Below is a small trained network, with its code and all its weights. Each question gives an input and a target symbol and asks what happens when units are switched off, that is, made to give their printed mean instead of their output.

import numpy as np


def w(rows, s, z=0):
    codes = np.array(rows[::2]) - 128.0
    scale = np.full(codes.shape[1], s)
    scale[-1] = z or s
    return codes * scale


def f(y):
    return np.maximum(y, 0)


def softmax(a):
    e = np.exp(a - a.max(-1, keepdims=True))
    return e / e.sum(-1, keepdims=True)


def log_softmax(a):
    a = a - a.max(-1, keepdims=True)
    return a - np.log(np.exp(a).sum(-1, keepdims=True))


def net(x, mask):
    ids = ['ΔΞΦαβγεηθλμστω'.index(c) for c in x.split()]
    T = len(ids)
    res = E[ids] + P[:T]
    u = 0
    for l in range(3):
        q, k, v = (res @ M[l].T for M in (Q, K, V))
        z = softmax(np.where(np.tri(T) > 0, q @ k.T / 2**0.5, -1e9)) @ v
        res = res + np.where(mask[u], z, O[l][:, -1]) @ O[l][:, :-1]
        u += 1
        y = f(res @ A[l][:, :-1].T + A[l][:, -1])
        res = res + np.where(mask[u : u + 12], y, B[l][:, -1]) @ B[l][:, :-1]
        u += 12
    return log_softmax(res[-1] @ U[:, :-1].T + U[:, -1])


Q, K, V, O, A, B = {}, {}, {}, {}, {}, {}
E = w([
[80,118,97,61,131,65,128,166],'Δ',
[191,78,122,90,201,161,183,134],'Ξ',
[206,114,108,156,65,74,195,197],'Φ',
[1,35,123,162,144,145,148,230],'α',
[138,181,88,133,120,135,153,91],'β',
[172,30,173,56,171,213,119,71],'γ',
[113,163,73,167,221,149,204,180],'ε',
[132,70,118,149,139,165,181,33],'η',
[34,118,150,188,201,210,58,52],'θ',
[112,222,81,140,193,158,146,172],'λ',
[124,136,93,234,82,58,165,231],'μ',
[166,114,170,183,184,121,40,170],'σ',
[89,127,111,169,46,124,84,67],'τ',
[137,95,135,82,45,172,142,148],'ω',
],0.0073)
P = w([
[59,169,210,79,148,79,170,118],'0',
[103,110,108,110,155,60,132,93],'1',
[133,100,87,118,138,107,116,106],'2',
[155,90,61,134,131,154,98,120],'3',
[160,86,25,136,124,203,79,134],'4',
[171,86,2,138,118,250,64,147],'5',
],0.0058)
Q[0] = w([
[83,90,4,38,91,126,172,127],'L0H1',
[158,236,219,93,81,176,167,114],'L0H1',
],0.029)
K[0] = w([
[118,89,20,137,73,252,135,181],'L0H1',
[21,103,127,50,122,78,170,148],'L0H1',
],0.026)
V[0] = w([
[61,106,154,208,146,135,220,120],'L0H1',
[174,129,128,82,88,65,247,112],'L0H1',
],0.011)
O[0] = w([
[166,84,241,176,180,184,63,92,119],'L0H1',
[76,218,146,136,136,254,2,181,7],'L0H1',
],0.0042,0.0015)
A[0] = w([
[130,134,139,65,105,195,109,156,102],'L0N1',
[106,182,192,144,95,82,121,66,60],'L0N2',
[142,122,99,106,117,58,88,112,46],'L0N3',
[155,93,109,178,107,126,22,150,185],'L0N4',
[149,150,158,148,105,120,124,129,53],'L0N5',
[125,195,159,123,96,154,162,121,81],'L0N6',
[150,48,147,119,152,82,133,105,84],'L0N7',
[112,132,147,145,74,114,153,80,70],'L0N8',
[134,97,112,91,87,193,121,48,112],'L0N9',
[171,183,51,194,191,108,80,89,77],'L0N10',
[147,72,130,102,152,142,1,111,63],'L0N11',
[150,102,222,144,92,105,100,197,3],'L0N12',
],0.0084,0.0024)
B[0] = w([
[164,63,152,106,87,136,48,173,173],'L0N1',
[153,130,99,124,82,51,135,45,148],'L0N2',
[63,124,124,136,79,134,186,124,169],'L0N3',
[129,115,116,85,37,112,115,146,251],'L0N4',
[131,130,144,154,110,149,105,123,130],'L0N5',
[111,154,126,75,137,122,208,143,138],'L0N6',
[198,139,178,174,90,130,123,173,225],'L0N7',
[107,127,99,155,105,119,121,73,137],'L0N8',
[99,170,108,177,151,218,197,110,211],'L0N9',
[153,88,117,195,153,181,174,66,191],'L0N10',
[109,98,133,153,143,211,149,62,177],'L0N11',
[145,163,164,255,147,158,109,158,150],'L0N12',
],0.0096,0.0023)
Q[1] = w([
[64,106,98,84,5,38,98,185],'L1H1',
[86,187,122,124,162,177,96,124],'L1H1',
],0.022)
K[1] = w([
[190,99,1,144,124,162,107,126],'L1H1',
[100,138,166,160,146,177,55,94],'L1H1',
],0.024)
V[1] = w([
[105,95,144,10,48,125,154,134],'L1H1',
[149,4,162,135,138,94,105,57],'L1H1',
],0.011)
O[1] = w([
[143,180,166,176,117,191,89,219,255],'L1H1',
[95,106,186,109,116,137,254,161,234],'L1H1',
],0.0066,0.00099)
A[1] = w([
[2,118,79,93,197,113,104,186,126],'L1N1',
[144,154,126,165,122,139,72,125,199],'L1N2',
[22,137,79,166,124,32,131,231,64],'L1N3',
[147,190,186,75,193,74,127,119,27],'L1N4',
[64,183,77,37,136,90,135,176,76],'L1N5',
[175,117,129,19,218,163,129,149,108],'L1N6',
[183,157,109,118,193,179,59,78,61],'L1N7',
[155,191,142,135,152,182,161,164,39],'L1N8',
[46,111,137,107,33,162,79,100,17],'L1N9',
[163,147,117,132,128,21,123,169,197],'L1N10',
[173,133,93,114,200,140,118,40,1],'L1N11',
[113,184,151,154,55,80,169,126,91],'L1N12',
],0.0089,0.002)
B[1] = w([
[165,72,100,131,130,87,16,62,213],'L1N1',
[164,144,177,150,71,136,187,179,213],'L1N2',
[242,152,198,245,116,145,94,75,251],'L1N3',
[185,168,124,125,136,65,105,184,147],'L1N4',
[179,185,87,194,104,88,63,114,179],'L1N5',
[100,98,109,212,176,117,117,79,192],'L1N6',
[207,171,170,254,100,121,99,105,197],'L1N7',
[147,107,144,153,169,135,179,73,173],'L1N8',
[9,94,57,70,152,120,120,143,204],'L1N9',
[109,114,167,148,102,130,228,126,207],'L1N10',
[181,157,107,40,136,162,17,127,203],'L1N11',
[68,133,76,157,146,100,166,68,190],'L1N12',
],0.011,0.003)
Q[2] = w([
[108,74,52,150,2,39,114,219],'L2H1',
[170,128,166,90,139,134,147,163],'L2H1',
],0.024)
K[2] = w([
[189,54,4,162,87,163,160,164],'L2H1',
[122,56,154,146,99,100,86,146],'L2H1',
],0.024)
V[2] = w([
[136,166,69,152,113,7,148,155],'L2H1',
[145,54,116,170,213,103,103,178],'L2H1',
],0.019)
O[2] = w([
[52,54,50,169,123,20,106,216,253],'L2H1',
[3,201,157,147,33,137,175,81,180],'L2H1',
],0.0074,0.0061)
A[2] = w([
[99,152,184,119,127,198,172,177,169],'L2N1',
[47,108,91,64,161,126,121,94,96],'L2N2',
[153,134,130,182,162,75,172,112,80],'L2N3',
[185,156,116,98,89,102,23,173,106],'L2N4',
[154,113,160,59,144,135,51,166,219],'L2N5',
[81,103,80,82,121,94,70,51,167],'L2N6',
[114,199,98,102,91,157,3,151,29],'L2N7',
[118,118,142,100,127,107,223,176,23],'L2N8',
[96,101,161,127,144,177,83,230,41],'L2N9',
[135,91,69,110,142,100,127,81,152],'L2N10',
[118,125,156,51,178,151,151,105,1],'L2N11',
[53,131,129,70,106,122,148,88,35],'L2N12',
],0.013,0.003)
B[2] = w([
[102,152,123,135,171,1,83,156,217],'L2N1',
[96,58,134,181,93,236,165,181,183],'L2N2',
[178,143,101,129,81,171,195,142,248],'L2N3',
[62,167,229,81,108,209,105,134,254],'L2N4',
[134,96,57,131,173,206,150,142,188],'L2N5',
[136,126,112,59,95,80,111,17,242],'L2N6',
[167,36,84,213,203,69,130,150,216],'L2N7',
[141,88,235,108,213,117,130,84,180],'L2N8',
[171,211,91,72,105,63,163,166,173],'L2N9',
[94,172,182,107,136,81,108,149,235],'L2N10',
[161,51,107,94,10,148,158,130,157],'L2N11',
[126,192,84,139,190,219,172,116,189],'L2N12',
],0.015,0.0095)
U = w([
[125,89,196,120,167,128,204,124,103],'Δ',
[85,159,110,123,113,193,178,88,78],'Ξ',
[131,101,60,169,158,98,129,59,56],'Φ',
[240,188,174,174,122,142,101,73,35],'α',
[145,114,52,89,202,102,125,184,238],'β',
[109,92,144,181,149,203,109,144,66],'γ',
[2,70,79,85,81,103,153,150,120],'ε',
[171,189,154,81,41,75,131,71,56],'η',
[189,79,116,103,91,160,124,107,6],'θ',
[79,116,185,209,92,63,36,186,204],'λ',
[124,128,98,244,29,146,174,167,250],'μ',
[115,137,157,57,159,137,81,86,134],'σ',
[105,187,185,84,67,190,123,178,188],'τ',
[46,211,130,155,178,121,159,116,161],'ω',
],0.0044,0.0021)

Each question gives the input, a string of symbols that net reads in full, and the target symbol t.
The units are the heads (2 rows each of Q, K, V and O) and the neurons (one row each of A and B). Each row of codes is followed by its name. A weight is (code - 128) times the scale printed after its matrix; where a second scale follows, it is the last column's (O, A, B and U).
mask holds one flag per unit, layer by layer, with each layer's heads first. A switched-off unit (its flag False) gives its mean, the last column of its rows in O or B, instead of its output. The means were averaged over made-up inputs and are rounded, as every weight is.
A unit's drop is (log p(t) with every unit on - log p(t) with that unit switched off) / (log p(t) with every unit on - log p(t) with every unit switched off).
The circuit of an input: a set's keep is (log p(t) with only the set's units on - log p(t) with every unit switched off) / (log p(t) with every unit on - log p(t) with every unit switched off). Starting from the 12 units with the biggest drops (on a tie, the unit counted first), units are removed one at a time, each time the one whose removal leaves the highest keep (on an exact tie, the one counted first), for as long as the keep stays at least 0.8.
units of the circuit, in order: the units of the circuit, biggest drop first
most important unit: the unit with the biggest drop
top k neurons: the k neurons with the biggest drops, biggest first
k most important neurons of layer l: the k neurons of layer l with the biggest drops, biggest first
input θ σ σ η Ξ, target Δ: most important unit => L1H1
input σ γ Δ β α τ, target ε: units of the circuit, in order => [L1N9; L2N2; L0N4; L2N6]
input γ η α Δ α, target λ: top 3 neurons => [L2N1; L1N3; L0N7]
input β γ η ε τ Ξ, target τ: top 2 neurons => [L2N4; L0N2]
input ω σ ε, target α: units of the circuit, in order => [L2H1; L1H1; L0H1]
input η Δ α α, target ω: units of the circuit, in order => [L2H1; L2N1; L2N12]
input α α τ, target ε: top 2 neurons => [L1N9; L2N2]
input Δ α η μ β, target μ: 2 most important neurons of layer 0 => [L0N10; L0N9]
input θ σ μ Δ α λ, target Δ: top 3 neurons => [L2N8; L0N10; L0N2]
input γ γ ω σ ε, target η: 2 most important neurons of layer 2 => [L2N11; L2N1]
input Ξ σ Δ Δ α, target λ: top 2 neurons => [L2N1; L0N7]
input σ Δ τ ε Δ, target Ξ: 2 most important neurons of layer 2 => [L2N12; L2N2]
input Δ Φ Δ θ Δ, target Δ: top 2 neurons => [L2N8; L0N7]
input γ μ θ μ β, target η: most important unit => L2H1
input Ξ ε μ, target μ: top 3 neurons => [L1N3; L2N3; L2N6]
input Δ Ξ α, target Φ: 3 most important neurons of layer 2 => [L2N7; L2N4; L2N6]
input α η σ θ Φ β, target Ξ: 4 most important neurons of layer 1 => [L1N11; L1N9; L1N5; L1N12]
input ε σ Δ Δ γ θ, target Φ: 3 most important neurons of layer 2 => [L2N7; L2N6; L2N4]
input θ Ξ β Δ η μ, target μ: 2 most important neurons of layer 2 => [L2N6; L2N4]
input μ θ σ γ α, target α: most important unit => L1N3
input β Δ Ξ μ Δ ε, target τ: top 3 neurons => [L2N4; L0N2; L1N11]
input ω Δ Δ, target λ: top 2 neurons => [L2N7; L1N5]
input ε ε η α τ Δ, target τ: top 2 neurons => [L2N4; L2N7]
input τ μ Ξ γ, target β: top 2 neurons => [L0N2; L1N12]
input Φ σ Δ η μ γ, target γ: top 2 neurons => [L0N9; L1N11]
input λ γ σ σ θ, target λ: top 4 neurons => [L1N11; L2N7; L1N7; L2N4]
input λ Φ θ τ Ξ α, target Φ: top 4 neurons => [L2N7; L1N6; L1N1; L1N9]
